[[141 133 128 125 144 125 123 113 123 128 151 132 124 130 125 118]
 [151 123 130 124 128 125 132 142 122 129 142 120 125 121 133 124]
 [132 132 140 120 126 133 126 118 128 118 119 131 124 135 133 131]
 [115 121 119 130 118 128 134 126 127 121 144 128 101 130 148 131]
 [129 125 129 129 123 117 133 130 134 137 126 125 127 125 122 139]
 [127 130 127 132 131 139 127 120 127 132 129 121 143 117 134 133]
 [127 111 118 117 117 128 126 130 136 129  99 122 114 135 143 123]
 [111 130 135 127 127 136 128 119 128 125 128 135 133 122 157 128]
 [118 126 111 124 123 131 130 141 116 134 107 134 132 139 111 127]
 [134 134 120 124 117 132 122 128 121 127 150 123 131 130 127 126]] 128

[[142 116 135 108 144 129 122 105 113 125 145 112]
 [122 138 123 129 135 130 126 134 129 126 132 128]
 [134 134 115 142 132 125 126 121 133 129 122 132]
 [130 122 131 135 129 124 131 126 132 130 121 122]
 [141 117 135 107 148 133 124 107 109 128 147 109]] 132

[[120 133 130 132 142 141]
 [132 126 130 128 120 128]
 [132 134 134 124 126 130]
 [128 122 138 140 130 139]
 [144 138 136 127 126 126]
 [139 151 127 112 130 127]
 [139 127 144 138 131 126]] 126

[[143 115 131 127 118 129]
 [118 142 123 141 139 109]
 [119 121 151 127 133 142]
 [126 116 124 111 141 147]
 [113 143 128 142 155 115]
 [149 111 113 117 138 147]
 [132 139 137 135 142 144]] 115

[[124 133 130 128 122 120 132 127 145 125 125 127 131]
 [115 124 125 135 127 116 136 128 130 125 127 126 130]
 [137 129 120 121 125 136 132 130 130 134 121 142 137]
 [138 134 132 127 122 136 120 124 135 122 129 124 122]
 [130 135 152 130 122 136 131 122 120 123 145 133 134]
 [138 131 124 127 118 140 133 127 127 115 124 137 133]
 [136 131 129 133 133 138 120 123 119 136 132 127 121]
 [136 126 139 130 137 136 119 121 115 145 138 126 121]
 [135 136 130 136 124 136 127 119 131 129 128 134 130]
 [130 130 122 132 121 129 132 126 137 120 121 132 133]
 [131 131 127 130 128 131 133 123 129 135 126 141 137]] 130

[[128 127 129 135 137 125 124 129 127 120]
 [129 126 124 122 137 130 119 131 134 120]
 [127 131 122 130 152 123 125 126 113 118]
 [125 122 135 127 125 133 125 128 133 121]
 [133 123 129 129 125 130 126 126 133 121]
 [129 132 123 126 150 129 126 128 130 133]
 [129 117 129 127 139 128 126 127 116 118]
 [130 132 126 124 139 118 134 129 134 126]
 [130 125 127 122 131 132 125 128 125 137]] 118

[[115 150 136 102 125 145 124]
 [141 140 136 113 152 144 125]
 [129 141 109 136 115 129 126]
 [132 143 131 123 111 123 101]
 [121 137 124 129 129 148 136]
 [145 119 113 143 141 104 103]
 [150 113 119 147 125 103 119]] 136

[[110 133 142 134 117 145 127]
 [146 107 113 120 110 145 123]
 [150 144 112 106 135 112 151]
 [138 125 105 152 157 140 110]
 [144 139 123 148 115 142 109]
 [137 138 121 143 128 104 100]
 [142 109 121 146 140 115 114]
 [138 146 107 147 111 134 113]
 [131 147 126 118 105 142 127]
 [131 116 110 138 112 149 130]
 [152 103 141 116 122 138 129]] 127

[[131 137 124 132 150 139 121 148 145 139 134]
 [108 141 142 135 133 136 147 131 121 133 142]
 [127 144 117 134 125 124 138 132 124 147 126]
 [124 127 147 142 136 119 116 136 136 129 130]
 [124 113 140 139 122 144 144 140 125 124 106]
 [127 132 135 106 123 132 124 136 135 131 119]] 130
---
157,118,128,150,148 >> 157
102,145,156,128,117 >> 156
151,119,144,129,130 >> 151
112,119,149,154,156,150 >> 156
101,114,103,154 >> 154
133,118,133,141,101,132,112 >> 141
101,121,142,136,137,130,138 >> 142
---
[[145 130 111 143 149 129 128]
 [136 125 134 140 134 147 133]
 [137 111 128 120 133 133 156]] out 136

[[123 135 118 121 151 142]
 [141 130 126 119 111 121]
 [141 130 124 123 110 120]] out 141

[[126 127 123 128 127 127]
 [125 131 154 129 132 132]
 [129 127 121 128 127 127]] out 125

[[132 126 125 138 125 132]
 [124 123 140 129 132 135]
 [122 128 120 128 151 138]] out 124

[[136 133 131 113 113]
 [129 141 135  98 101]
 [118 155 101 142 151]] out 129

[[127 111 113 108 139 141 120]
 [145 155 135 141 142 145 135]
 [138 114 125 133 112 112 127]] out 145
---
[129 142 121 128 122 157] -> 122
[157 131 103 126 121] -> 126
[124 104 144 158 131] -> 158
[108  98 139 117 124] -> 117
[144 148 108 154 134] -> 154
[141 131 145 124 100 119 103] -> 119
[119 128 127 126 129 128 154] -> 128
[141 115 107 127 106 147] -> 106
---
[133 145  98 104 129 128] → 133, 128

[[141 111 140 134 108]
 [146 113 148 136 104]] → 141, 104

[[116 131 124 112 118]
 [113 112 135  98 115]
 [120 149 108 139 126]] → 116, 126

[[141 151 135 128]
 [126 125 128 129]
 [142 150 132 127]] → 141, 127

[[126 118 137 125 130]
 [127 103 157 119 137]] → 126, 137

[145 141 152 119 121 131] → 145, 131

[[132 122 142 134]
 [126 127 131 126]
 [125 122 156 139]] → 132, 139

[128 139 120 115 142 140 158] → 128, 158

[107 127 145 103 143 138] → 107, 138

[152 143 124 128 147 132 140] → 152, 140
---
[104 130 115 120 127 118 109] ⇒ 120

[158 140 125 112] ⇒ 158

[111 133 144 135 154 134] ⇒ 144

[134 153 108 123 133 136 124] ⇒ 123

[132 124 150 121] ⇒ 132

[139 129 157 142 114 148 147] ⇒ 142

[125 143 153 137 129] ⇒ 143

[[125 121 129 151 122]
 [132 137 128 136 125]
 [119 119 131 154 129]] ⇒ 119
---
[144 129 150 125 122] Answer: 144
[138 155 150 133 150 149] Answer: 138
[113 153 146 151 104 136 134] Answer: 113
[155 153 106 140] Answer: 155
[114 151 122 136 116 133 111] Answer: 114
[129 145 140 119 141 106 134] Answer: 129
---
[131 118 120 106 120 150 142] → 120
[132 141 135 134 155 155] → 135
[145 153 142 151 121 146] → 142
[125 131 155 134] → 155
[117 109 120 158 127] → 120
[142 141 106 150 128 116 148] → 106
[105 132 101 114 121] → 101
[148 139 121 146 114 107] → 121
[148 123  99 129] → 99
---
[[110 134 134 114 116]
 [140 121 119 149 138]
 [138 122 154 119 135]] Answer: 154

[114 143 138 150 121 140 154] Answer: 121

[155 113 124 143 131 119 130] Answer: 131

[126 151 141 120] Answer: 151

[[124 125 100 121 145 118 144]
 [103 107 125 113 121 146 115]
 [123 150 108 124 145 152 125]] Answer: 145

[117 132 106 121 117 141 127] Answer: 117

[[106 131 133 120 128]
 [138 141 113 139 139]] Answer: 113
---
((150, 149, 119, 114), (141, 134, 118, 108), (123, 130, 125, 130)) result: 130
((129, 133, 123, 141, 108, 136), (114, 140, 119, 111, 98, 148), (108, 101, 127, 139, 132, 152)) result: 139
((139, 129, 158, 104, 129, 139, 102), (140, 120, 120, 126, 129, 140, 118), (146, 128, 129, 135, 117, 146, 136)) result: 117
((136, 109, 147, 129, 143, 140, 139), (144, 121, 126, 109, 156, 119, 129), (133, 136, 117, 105, 136, 120, 115)) result: 136
((111, 103, 128, 136), (123, 128, 143, 124), (119, 141, 120, 126)) result: 141
((145, 120, 154, 114), (135, 125, 138, 123), (105, 143, 130, 115)) result: 143
((147, 125, 125, 140, 135, 132, 121), (136, 120, 140, 127, 140, 137, 131), (123, 149, 124, 129, 121, 125, 120)) result: 121
((127, 126, 122, 139, 130), (101, 114, 128, 139, 123), (134, 138, 112, 143, 134)) result: 112
((129, 133, 128, 129, 127), (126, 129, 128, 132, 122), (133, 118, 123, 147, 103)) result: 123
((130, 156, 114, 126, 153, 125), (117, 116, 137, 126, 135, 149), (117, 139, 125, 122, 148, 129)) result: 122
---
[ 99 121 103 106 141 142 126] -> 106

[[123 118 132 102 115]
 [129 128 127 126 127]
 [108 135 137 121 125]] -> 115

[122 130 100 133 156 127 110] -> 122

[[106 125 128 138]
 [129 129 131 120]] -> 125

[[127 115 146 128 141 139 134]
 [149 148 135 129 120 134 127]
 [129 128 117 125 127 134 127]] -> 120

[128 111 145 154] -> 145

[118 132 105 154] -> 132

[138 129 133 103 142] -> 133

[[138 122 131 126 121]
 [121 103 114 126 110]
 [133 141 101 115 142]] -> 110

[[139 143 119 132 133 126 113]
 [114 137 116 135 117 124 105]] -> 114
---
[[130 154 147 129 116]
 [124 124 113 114 136]
 [105 132 114 114 128]] >> 128

[[126 137 113 140 105 131]
 [137 130 126 139 147 129]
 [133 125 147 129 112 144]] >> 144

[[130 132 152 116 115 124]
 [136 107 112 120 145 135]
 [145 147 132 133 141 125]] >> 125

[[104 135 120 109 120 135 125]
 [129 147 121 112 135 148 122]
 [134 143 118 118 149 145 129]] >> 129

[[117 149 140 118 141 116]
 [141 123 128 104 117 109]
 [120 110 142 114 104 117]] >> 117

[[118 126 120 126 116 126 121]
 [128 117 123 117 130 134 128]
 [134 136 125 136 104 148 157]] >> 157
---
[[130 141 137 118 151 117 124]
 [131 114 116 135 128 145 146]
 [128 112 110 141 130 146 154]] 130

[[115 124 105 149]
 [129 129 120 129]
 [102 108 103 105]] 108

[[147 144 130 128 118 122 134]
 [122 131 135 139 125 141 133]
 [153 157 143 108 143 124 126]] 143

[[143 146 154 140 142 153]
 [136 139 141 151 142 153]
 [140 158 137 143 150 146]] 143

[[116 139 113 116 144]
 [117 109 151 141 121]
 [117 138 119 115 146]] 119

[[134 132 143 128 134 129 129]
 [127 135 134 123 141 129 120]
 [108 107 122 123 128 116 117]] 128
